Below is a small trained network, with its code and all its weights. Each question gives an input and a class and asks what happens when units are switched off, that is, made to give their printed mean instead of their output.

import numpy as np


def w(rows, s, z=0):
    codes = np.array(rows[::2]) - 128.0
    scale = np.full(codes.shape[1], s)
    scale[-1] = z or s
    return codes * scale


def f(y):
    return y / 2 * (1 + np.tanh(0.7978845608 * (y + 0.044715 * y**3)))


def log_softmax(a):
    a = a - a.max(-1, keepdims=True)
    return a - np.log(np.exp(a).sum(-1, keepdims=True))


def net(x, mask):
    res = np.array(x, float).reshape(1, 3) / 4 @ E
    y = f(res @ A[0][:, :-1].T + A[0][:, -1])
    res = res + np.where(mask, y, B[0][:, -1]) @ B[0][:, :-1]
    return log_softmax(res[-1] @ U[:, :-1].T + U[:, -1])


A, B = {}, {}
E = w([
[150,230,72,19,66,101],'x0',
[9,90,145,100,91,29],'x1',
[208,61,97,161,49,75],'x2',
],0.011)
A[0] = w([
[100,90,207,233,205,145,140],'neuron 0',
[88,103,195,108,105,66,100],'neuron 1',
[75,113,121,153,113,43,84],'neuron 2',
[23,216,199,88,227,182,3],'neuron 3',
[124,205,54,135,70,118,124],'neuron 4',
[48,89,141,92,109,64,129],'neuron 5',
[180,96,83,151,76,97,74],'neuron 6',
[105,69,151,223,171,141,147],'neuron 7',
[101,143,180,207,187,109,83],'neuron 8',
[159,93,137,147,63,65,81],'neuron 9',
[137,251,90,20,144,80,143],'neuron 10',
[76,102,176,121,92,73,114],'neuron 11',
[210,85,142,166,67,50,15],'neuron 12',
[242,155,128,146,183,218,91],'neuron 13',
[201,141,119,184,78,219,95],'neuron 14',
],0.011,0.0039)
B[0] = w([
[158,107,95,89,99,45,250],'neuron 0',
[131,171,173,94,164,139,173],'neuron 1',
[126,158,164,106,149,151,174],'neuron 2',
[74,85,145,247,64,204,242],'neuron 3',
[144,94,99,76,125,87,188],'neuron 4',
[123,187,161,99,169,121,194],'neuron 5',
[102,96,119,138,103,172,177],'neuron 6',
[175,134,83,67,97,61,227],'neuron 7',
[148,87,144,132,106,80,183],'neuron 8',
[88,113,150,160,106,170,174],'neuron 9',
[173,87,92,83,100,67,252],'neuron 10',
[125,142,146,78,193,153,177],'neuron 11',
[82,83,134,190,54,184,192],'neuron 12',
[116,171,172,71,170,168,253],'neuron 13',
[99,177,169,100,161,152,214],'neuron 14',
],0.013,0.014)
U = w([
[189,107,33,72,56,28,78],'0',
[79,254,248,82,253,187,33],'1',
[22,81,140,246,5,227,252],'2',
],0.009,0.0023)

Each question gives the input, the list of numbers given to net, and the class t.
The units are the neurons (one row each of A and B). Each row of codes is followed by its name. A weight is (code - 128) times the scale printed after its matrix; where a second scale follows, it is the last column's (A, B and U).
mask holds one flag per neuron, in row order. A switched-off neuron (its flag False) gives its mean, the last column of its row in B, instead of its output. The means were averaged over made-up inputs and are rounded, as every weight is.
A unit's drop is (log p(t) with every unit on - log p(t) with that unit switched off) / (log p(t) with every unit on - log p(t) with every unit switched off).
The circuit of an input: a set's keep is (log p(t) with only the set's units on - log p(t) with every unit switched off) / (log p(t) with every unit on - log p(t) with every unit switched off). Starting from the 12 units with the biggest drops (on a tie, the unit counted first), units are removed one at a time, each time the one whose removal leaves the highest keep (on an exact tie, the one counted first), for as long as the keep stays at least 0.8.
units of the circuit, in order: the units of the circuit, biggest drop first
most important unit: the unit with the biggest drop
k most important neurons: the k neurons with the biggest drops, biggest first
drop when u is switched off: that unit's drop, to one decimal
input [-7,-6,-6], class 0: most important unit : neuron 0
input [-6,-5,-4], class 0: 2 most important neurons : (neuron 0; neuron 7)
input [6,-7,3], class 1: 2 most important neurons : (neuron 13; neuron 14)
input [-8,6,-3], class 0: 2 most important neurons : (neuron 0; neuron 7)
input [-3,0,-5], class 2: 2 most important neurons : (neuron 3; neuron 10)
input [-6,2,-7], class 2: 2 most important neurons : (neuron 3; neuron 10)
input [3,7,-8], class 2: 3 most important neurons : (neuron 3; neuron 13; neuron 14)
input [-5,-8,7], class 1: 3 most important neurons : (neuron 13; neuron 14; neuron 3)
input [-8,3,6], class 0: 2 most important neurons : (neuron 7; neuron 0)
input [-8,-1,6], class 0: 2 most important neurons : (neuron 7; neuron 0)
input [4,-6,-1], class 1: 2 most important neurons : (neuron 13; neuron 0)
input [4,-8,8], class 1: 2 most important neurons : (neuron 13; neuron 14)
input [-7,-7,-5], class 0: 3 most important neurons : (neuron 0; neuron 7; neuron 8)
input [-4,5,7], class 2: units of the circuit, in order : (neuron 12)
input [-3,7,7], class 1: 2 most important neurons : (neuron 5; neuron 11)
input [-2,-5,8], class 2: drop when neuron 12 is switched off : 0.6
input [-3,-2,-6], class 2: drop when neuron 7 is switched off : 0.0
input [5,-6,-7], class 2: drop when neuron 3 is switched off : 1.7
input [-5,-1,7], class 2: drop when neuron 10 is switched off : 0.1
input [3,-3,-6], class 2: units of the circuit, in order : (neuron 3)
